In the rows, 128 means zero.
Each row has two labels, one from each of two sets.
[138 122 136 133 142 113 128 129 113 103 126 142 136  76  62 122 126 101
 119 131 173 153  83 112 116 163 152 131 156  88 148 133  96 124 118]
<96> & A
[114 159  56 126 148 134 118 123 153 140 131 125 119 170 158 139 155 122
 140 126 104 119 152 135 130 143 139 123 124 135 131 133 149 139 111]
<94> & F
[187 122  84 138 145 116 115 126 115 118 123 129 130  85  86 126 149  83
 146 142 148 164  46 137  87 199 178 145 167  99 135 136 126 144  97]
<96> & A
[140 146  61 137 162 136 126 107 129 128 132 125 135 121 105 146 143 109
 122 145 126 129  98 135  98 184 169 123 156 110 135 144 127 114 116]
<96> & D
[ 88 144  97 121 166 109 107 111 141 139 126 116 139 101 130 153 118 137
  87 131 138 106 174 125 135 143 129  82 126 130 162 139  96 129 134]
<94> & B
[145 144 125 147 121 138 128 135 123 126 137 120 135 127 116 119 123 114
 137 123 111 126 106 114 130 139 145 141 136 115 137 134 120 129 127]
<94> & A
[162 136 141 154  84 160 139 124 107 132 128 131 135 145  74 115 114 120
 122 116 143 128  65  95 133 125 154 152 144 104 112 140 117 122 148]
<92> & A
[139 131 139 157 138 127 121 148 140 128 129 122 156  89 131 111 114 114
 142 148 120 135 120 109 113 152 144 124 155 107 188 142 110 124 134]
<96> & A
[119 152  67 141 141 139 112 130 135 127 141 121 135 142 145 143 145 129
 123 129  90 121 156 128 126 141 157 116 130 127 158 142 133 132 109]
<94> & B
[116 134 127 145 131 116 120 135 132 133 127 122 151  91 100 137 126 103
 104 137 142 129 105 106 128 144 161 119 162 105 174 147 101 127 145]
<96> & A
[ 87 145  90 138 148 123 108 113 137 140 124 127 142 112 133 252 137 118
  98 134 126 112 164 132 131 140 136 109 131 131 153 143 116 131 137]
<96> & B
[111 115 134 119 175  98 120 127 133 136 134 132 106 101 142 126 141 133
 130 134 134 135 133 157 121 145 122 118 116 137 130 115 134 130 109]
<96> & P
[124 127 171 159 117 133 131 138 126 129 136 121 155  88 124 118 103 132
 123 138 143 141 126  98 121 143 121 125 153 102 199 137  82 122 141]
<96> & A
[106 111 113 146 149 134 130 130 136 132 139 105 148  98 133 136 134 116
 110 144 116 124 140 118 118 160 150 120 149 101 185 135 102 132 136]
<96> & A
[132 147  70 135 144 135 122 112 130 132 147 129 136 150 117 134 144 117
 124 134 112 123 114 133 122 156 155 136 171 124 115 129 140 141 126]
<96> & F
[ 89 142 137 151 145 124 118 147 151 128 135 110 163  88 161 196 115 118
 119 155 112 117 179 108 117 144 132 119 155 110 227 141  94 122 138]
<96> & A
[145 123 127 149 170 113 120 141 136 141 132 122 138  65 111 119 129 101
 127 156 142 151 115 108 100 187 149 132 169  99 205 140  99 121 111]
<96> & A
[146 110 122  92 186  96 118 126 128 122 124 148 102  97 128 129 138 122
 138 133 153 158 111 175  91 162 127 138 126 133 109 128 150 149  88]
<94> & P
[ 90 149  76 128 146 128 116 118 151 136 120 129 218 121 133 157 133 125
 104 138 127 106 177 123 132 134 136 101 134 136 177 122 116 118 138]
<96> & B
[113 139  77 125 163 121 108 106 131 146 118 126 139 112 101 145 144 108
  97 144 152 142 116 139 117 177 160 109 144  99 156 135 113 133 129]
<96> & B
[163 129 122 153 161 128 109 145 128 112 131 127 130  96 134 104 129 103
 156 139 112 143 109 133 106 175 150 139 157 107 175 136 119 117 115]
<96> & A
[143 134 105 153 154 110 115 134 136 131 121 129 145  77 120 123 118 100
 146 149 127 137 118 115 107 170 159 132 156  98 184 138  97 124 125]
<94> & A
[156 129 143 140 130 129 129 142 126 129 135 133 127  96 102 118 122 116
 146 137 121 146 100 115 121 139 142 119 150 103 134 133 135 110 123]
<96> & A
[102 163  80 130 152 113 121 104 122 139 119 129 144  98  95 150 139 107
 105 127 140 128 115 113 119 172 156 109 159 105 155 135 112 135 128]
<96> & B
[140 164  19 143 137 145 124 107 113 133 114 135 149 153  49 158 163 114
  93 120 149 120  70 119 144 158 187 133 141 112  83 136 126 146 140]
<92> & B
[130 145  61 117 174 108 103 114 121 136 125 148 118 124 122 140 156 107
 124 133 121 138 102 151 111 171 152 121 131 128 123 130 142 163 113]
<94> & B
[147 134 125 144 152 120 123 132 119 132 127 128 121  91 114 122 124 128
 125 142 136 159 100 120 112 169 141 136 153 105 157 130 115 133 120]
<96> & A
[130 184  63 131 145 131 115 124 136 125 119 123 123 130 127 142 167  92
 120 132 108 122 116 134 118 160 161 124 145 117 153 127 135 131 130]
<96> & B
[125 133  89  96 149 118 130 107 119 141 125 146 128  99  62 125 147 112
 111 127 174 138  73 130 127 157 153 108 132 111 112 127 120 135 137]
<94> & B
[154 148  41 139 148 136 112 127 140 126 127 125 108 160 148 133 159 105
 149 144  75 124 122 153  99 167 158 146 144 124 122 127 161 150 107]
<94> & B
[142 150  69 163 159 107 108 128 127 128 126 122 144 116 121 132 130 101
 126 145 118 131 108 118 115 180 168 124 168 108 174 131  89 138 125]
<96> & A
[137 153  65 128 177 122 119 121 124 140 120 130 139 114 110 143 149 100
 117 142 132 134 107 129 113 166 160 128 154 107 147 137 123 137 117]
<96> & B
[125 155  66 128 157 126 116 112 126 125 113 126 143 125 109 146 147 112
 116 131 128 156 110 128 120 166 156  92 148 113 140 155 112 142 125]
<96> & B
[157 162 126 160 126 140 133 135 119 126 132 121 155 111  95 121 110 109
 129 150 127 141  87 112 113 155 153 151 157  97 168 145 112 124 107]
<96> & A
